Below are the code and all the weights of a small trained network. Each question names an input and a class and asks about switching units off, where a switched-off unit gives its printed mean instead of its output.

import numpy as np


def w(rows, s, z=0):
    codes = np.array(rows[::2]) - 128.0
    scale = np.full(codes.shape[1], s)
    scale[-1] = z or s
    return codes * scale


def norm(h):
    return h / np.sqrt((h * h).mean(-1, keepdims=True) + 1e-5)


def f(y):
    return y / 2 * (1 + np.tanh(0.7978845608 * (y + 0.044715 * y**3)))


def log_softmax(a):
    a = a - a.max(-1, keepdims=True)
    return a - np.log(np.exp(a).sum(-1, keepdims=True))


def net(x, mask):
    res = np.array(x, float).reshape(1, 6) / 4 @ E
    u = 0
    for l in range(4):
        y = f(norm(res) @ A[l][:, :-1].T + A[l][:, -1])
        res = res + np.where(mask[u : u + 6], y, B[l][:, -1]) @ B[l][:, :-1]
        u += 6
    return log_softmax(norm(res)[-1] @ U[:, :-1].T + U[:, -1])


A, B = {}, {}
E = w([
[81,69,1],'x0',
[157,40,131],'x1',
[123,107,155],'x2',
[202,80,161],'x3',
[172,139,126],'x4',
[94,78,142],'x5',
],0.0075)
A[0] = w([
[191,72,187,107],'L0N1',
[254,246,127,161],'L0N2',
[60,196,89,251],'L0N3',
[157,181,247,67],'L0N4',
[164,34,24,48],'L0N5',
[7,146,94,173],'L0N6',
],0.0067,0.0025)
B[0] = w([
[147,55,145,163],'L0N1',
[75,99,207,254],'L0N2',
[1,184,115,237],'L0N3',
[111,233,142,207],'L0N4',
[140,116,156,191],'L0N5',
[126,177,65,211],'L0N6',
],0.0083,0.0036)
A[1] = w([
[19,196,158,153],'L1N1',
[149,107,151,131],'L1N2',
[248,219,117,255],'L1N3',
[154,166,151,150],'L1N4',
[169,154,176,85],'L1N5',
[83,126,124,56],'L1N6',
],0.012,0.0014)
B[1] = w([
[129,2,91,255],'L1N1',
[253,187,147,137],'L1N2',
[60,116,163,153],'L1N3',
[51,140,183,146],'L1N4',
[123,118,101,157],'L1N5',
[146,173,113,141],'L1N6',
],0.008)
A[2] = w([
[104,130,138,106],'L2N1',
[60,149,111,2],'L2N2',
[146,93,170,149],'L2N3',
[103,170,62,55],'L2N4',
[161,81,154,199],'L2N5',
[254,79,90,197],'L2N6',
],0.009,0.00075)
B[2] = w([
[163,92,133,150],'L2N1',
[195,128,226,220],'L2N2',
[160,234,156,200],'L2N3',
[254,111,53,203],'L2N4',
[170,102,145,206],'L2N5',
[200,167,168,253],'L2N6',
],0.0075,0.0022)
A[3] = w([
[193,247,254,201],'L3N1',
[130,216,129,251],'L3N2',
[70,107,177,141],'L3N3',
[58,94,173,138],'L3N4',
[191,79,55,113],'L3N5',
[196,144,142,122],'L3N6',
],0.0087,0.0013)
B[3] = w([
[149,131,52,254],'L3N1',
[35,2,166,134],'L3N2',
[125,98,183,170],'L3N3',
[150,142,98,177],'L3N4',
[28,68,202,180],'L3N5',
[141,54,145,144],'L3N6',
],0.0071,0.0057)
U = w([
[93,131,162,176],'0',
[246,91,174,222],'1',
[132,156,213,50],'2',
[135,107,114,80],'3',
[220,211,82,3],'4',
[142,111,87,88],'5',
[111,161,40,174],'6',
],0.014,0.0049)

Each question gives the input, the list of numbers given to net, and the class t.
The units are the neurons (one row each of A and B). Each row of codes is followed by its name. A weight is (code - 128) times the scale printed after its matrix; where a second scale follows, it is the last column's (A, B and U).
mask holds one flag per neuron, layer by layer. A switched-off neuron (its flag False) gives its mean, the last column of its row in B, instead of its output. The means were averaged over made-up inputs and are rounded, as every weight is.
A unit's drop is (log p(t) with every unit on - log p(t) with that unit switched off) / (log p(t) with every unit on - log p(t) with every unit switched off).
The circuit of an input: a set's keep is (log p(t) with only the set's units on - log p(t) with every unit switched off) / (log p(t) with every unit on - log p(t) with every unit switched off). Starting from the 12 units with the biggest drops (on a tie, the unit counted first), units are removed one at a time, each time the one whose removal leaves the highest keep (on an exact tie, the one counted first), for as long as the keep stays at least 0.8.
units of the circuit, in order: the units of the circuit, biggest drop first
top k neurons: the k neurons with the biggest drops, biggest first
top k neurons in layer l: the k neurons of layer l with the biggest drops, biggest first
drop when u is switched off: that unit's drop, to one decimal
input [-3,-5,2,-7,-3,8], class 6: top 2 neurons : (L0N6 L0N2)
input [-4,-3,2,6,-2,-7], class 0: units of the circuit, in order : (L1N3)
input [-8,-1,-2,5,4,-5], class 0: units of the circuit, in order : (L1N3 L1N4)
input [1,0,-7,-3,4,-6], class 3: units of the circuit, in order : (L1N1 L0N2)
input [1,6,-8,0,-2,8], class 1: top 2 neurons : (L0N3 L2N6)
input [-5,1,-4,-1,3,-1], class 0: top 3 neurons in layer 2 : (L2N4 L2N6 L2N2)
input [4,-4,-4,8,-4,8], class 1: top 4 neurons : (L0N3 L2N6 L0N5 L1N1)
input [3,1,-1,5,-4,7], class 1: top 2 neurons in layer 1 : (L1N1 L1N2)
input [2,-7,6,6,-2,8], class 1: top 2 neurons : (L0N3 L2N5)
input [-7,-3,-7,8,6,1], class 2: top 2 neurons in layer 1 : (L1N3 L1N1)
input [-5,1,1,-1,7,-5], class 0: top 3 neurons in layer 2 : (L2N4 L2N6 L2N2)
input [4,-3,5,4,3,-3], class 1: top 2 neurons in layer 0 : (L0N4 L0N3)
input [8,2,8,5,3,-4], class 1: top 2 neurons in layer 0 : (L0N3 L0N5)
input [-5,-3,-4,2,8,1], class 2: top neuron in layer 0 : (L0N4)
input [3,2,3,3,-3,-3], class 1: drop when L2N6 is switched off : 0.1
input [-7,1,-4,2,3,-7], class 0: drop when L0N4 is switched off : 0.2
